X =
[[ 0.222  0.356  0.163 -0.552  0.428  0.081  0.021  0.665 -1.031  0.699
   0.529  0.012  0.605 -1.267  0.786]
 [ 1.582 -0.643  0.039  1.599  0.560 -0.125  1.414 -0.503 -0.817  2.089
   1.199 -0.621  2.810 -0.674  0.789]
 [-0.969  0.171  0.402  0.330  1.441  0.188  0.782 -1.961  0.644 -0.247
   0.017 -1.201  0.372  1.181  0.343]
 [ 2.064  1.587  0.530 -0.455 -0.143  0.394 -0.082  1.330 -0.621  0.531
  -0.993  0.275  0.702 -0.170  0.862]
 [ 0.090  0.619  0.224 -0.384  0.854  0.218  0.059  0.721  0.085 -0.569
   0.373  1.880 -0.748 -0.026  1.258]
 [ 1.042 -0.106  0.083 -0.974 -0.085  1.695 -0.705 -0.341 -0.800 -0.734
  -0.845  0.797  0.497 -0.745  1.310]
 [ 1.170  0.046  0.424 -0.580  0.752  0.232 -1.028  0.164  0.406 -0.374
  -0.158  0.758  0.329 -0.433  1.733]
 [ 1.247  0.432  0.055 -1.181 -0.290  1.097 -0.825  0.425 -0.698 -0.121
  -0.890  0.663  0.659 -0.547  0.948]
 [ 0.887 -0.130  0.502  1.142  1.350 -0.404  0.504 -0.752  0.538  0.366
  -0.423 -1.455  0.025  0.623 -0.921]
 [-0.026  0.400  0.012  0.480  0.077  0.347  0.438 -0.967 -0.670  0.017
   0.772  0.250  0.118 -0.137 -0.148]
 [ 1.420  0.346  0.199 -0.386  1.756  0.512 -0.115  0.189  0.852 -0.967
  -0.178  0.453  0.758  0.066  2.236]
 [-0.711 -0.254 -0.465  1.797 -0.279  0.495  1.058  0.092  0.341 -0.401
   0.987 -0.944 -1.963  0.126  0.758]
 [ 1.617 -0.624  0.620  1.502  1.157  0.127  1.514 -0.110 -1.556  1.992
   0.945 -0.960  3.269 -0.242  1.330]
 [ 0.400  0.408  0.407 -0.414  0.486  0.068  0.180  0.648 -0.994  0.156
   0.273  0.747  0.351 -0.528  0.823]
 [ 0.425 -0.191 -1.541  1.560 -0.113  0.889  0.268  0.245 -0.570 -0.086
  -0.130 -0.460 -0.940  0.631  0.610]
 [-0.819  0.901 -0.390  0.839 -0.892 -0.057 -0.779 -1.065 -0.756  0.339
   0.865  0.901  1.110 -0.034  0.504]]
The entry just right of -0.734 is -0.845
The entry just left of -0.082 -> 0.394
The entry just right of -0.242 -> 1.330
The entry just right of 0.171? 0.402
The entry just left of the largest entry -> -0.960
The entry just left of 0.356? 0.222
The entry just left of the smallest entry? -0.944
The entry just left of 0.199? 0.346
The entry just left of -0.106? 1.042
The entry just left of -0.580 -> 0.424
The entry just right of the smallest entry -> 0.126
The entry just right of -0.974? -0.085
The minimum? -1.963

[[-11   7   0   4 -11]
 [-13   9  11  15 -19]
 [ -7   5   1  29   1]
 [ -7   7   4  31  -1]]
Indices start at 1.
The entry in the bottom-left corner: -7
Read off the entry in row 1 and column 1.
-11
The entry just right of 0: 4
The entry directly below 11 -> 1
The bottom entry of the column that holds the smallest entry -> -1
The entry in row 2 and column 1 -> -13
Read off the entry at row 1, column 3.
0
The entry in row 1 and column 2 -> 7
Read off the maximum.
31

Questions about the matrix below.
1) Which number is the third smallest entry?
2) Which number is the entry just left of the largest entry?
3) Which number is the entry just right of -200?
4) Which number is the entry just right of the smallest entry?
5) Which number is the entry just left of -440?
6) Which number is the 2nd smallest entry?
7) Which number is the entry at the centre?
array([[-335, -136,  104, -216,  227,  149,  -58, -841,  469,  -58,  274,
         192, -529,  -70,  106],
       [-200, -123,  204, -327,  236,  153, -184, -874,  287, -184,  274,
         274, -549, -294,   24],
       [ 123,  -96,  299, -459,  215,  131, -398, -769, -258, -398,  274,
         312, -529, -697, -150],
       [-113, -103,  269, -383,  241,  139, -250, -872,  178, -250,  274,
         274, -552, -405,  -25],
       [ 276,  -78,  308, -468,  122,   59, -473, -565, -539, -473,  274,
         279, -505, -812, -271],
       [ 481,  -10,  299, -459, -130, -137, -536,  -31, -957, -536,  274,
         220, -212, -880, -438],
       [ 411,  -43,  299, -459,   -5,  -33, -538, -313, -768, -538,  274,
         274, -368, -878, -358],
       [  46,  -96,  299, -459,  215,  131, -379, -814,  -74, -379,  274,
         274, -553, -612, -133],
       [ -38,  -96,  299, -420,  222,  131, -322, -861,   55, -322,  274,
         274, -566, -517,  -74],
       [-278, -125,  161, -269,  239,  150, -124, -866,  385, -124,  274,
         231, -529, -182,   74],
       [-400, -144,   46, -161,  215,  140,    1, -799,  541,    1,  274,
         132, -521,   34,  141],
       [ 459,  -24,  299, -459,  -64,  -94, -543, -180, -861, -543,  274,
         274, -286, -890, -403],
       [ 204,  -96,  304, -459,  181,  105, -447, -673, -395, -447,  274,
         296, -529, -768, -201],
       [  90,  -96,  299, -459,  215,  131, -382, -799, -169, -382,  274,
         294, -529, -658, -133],
       [ 342,  -54,  303, -477,   60,   10, -499, -440, -645, -499,  274,
         274, -445, -855, -314]])
1) -880
2) -799
3) -123
4) -536
5) -499
6) -890
7) -814
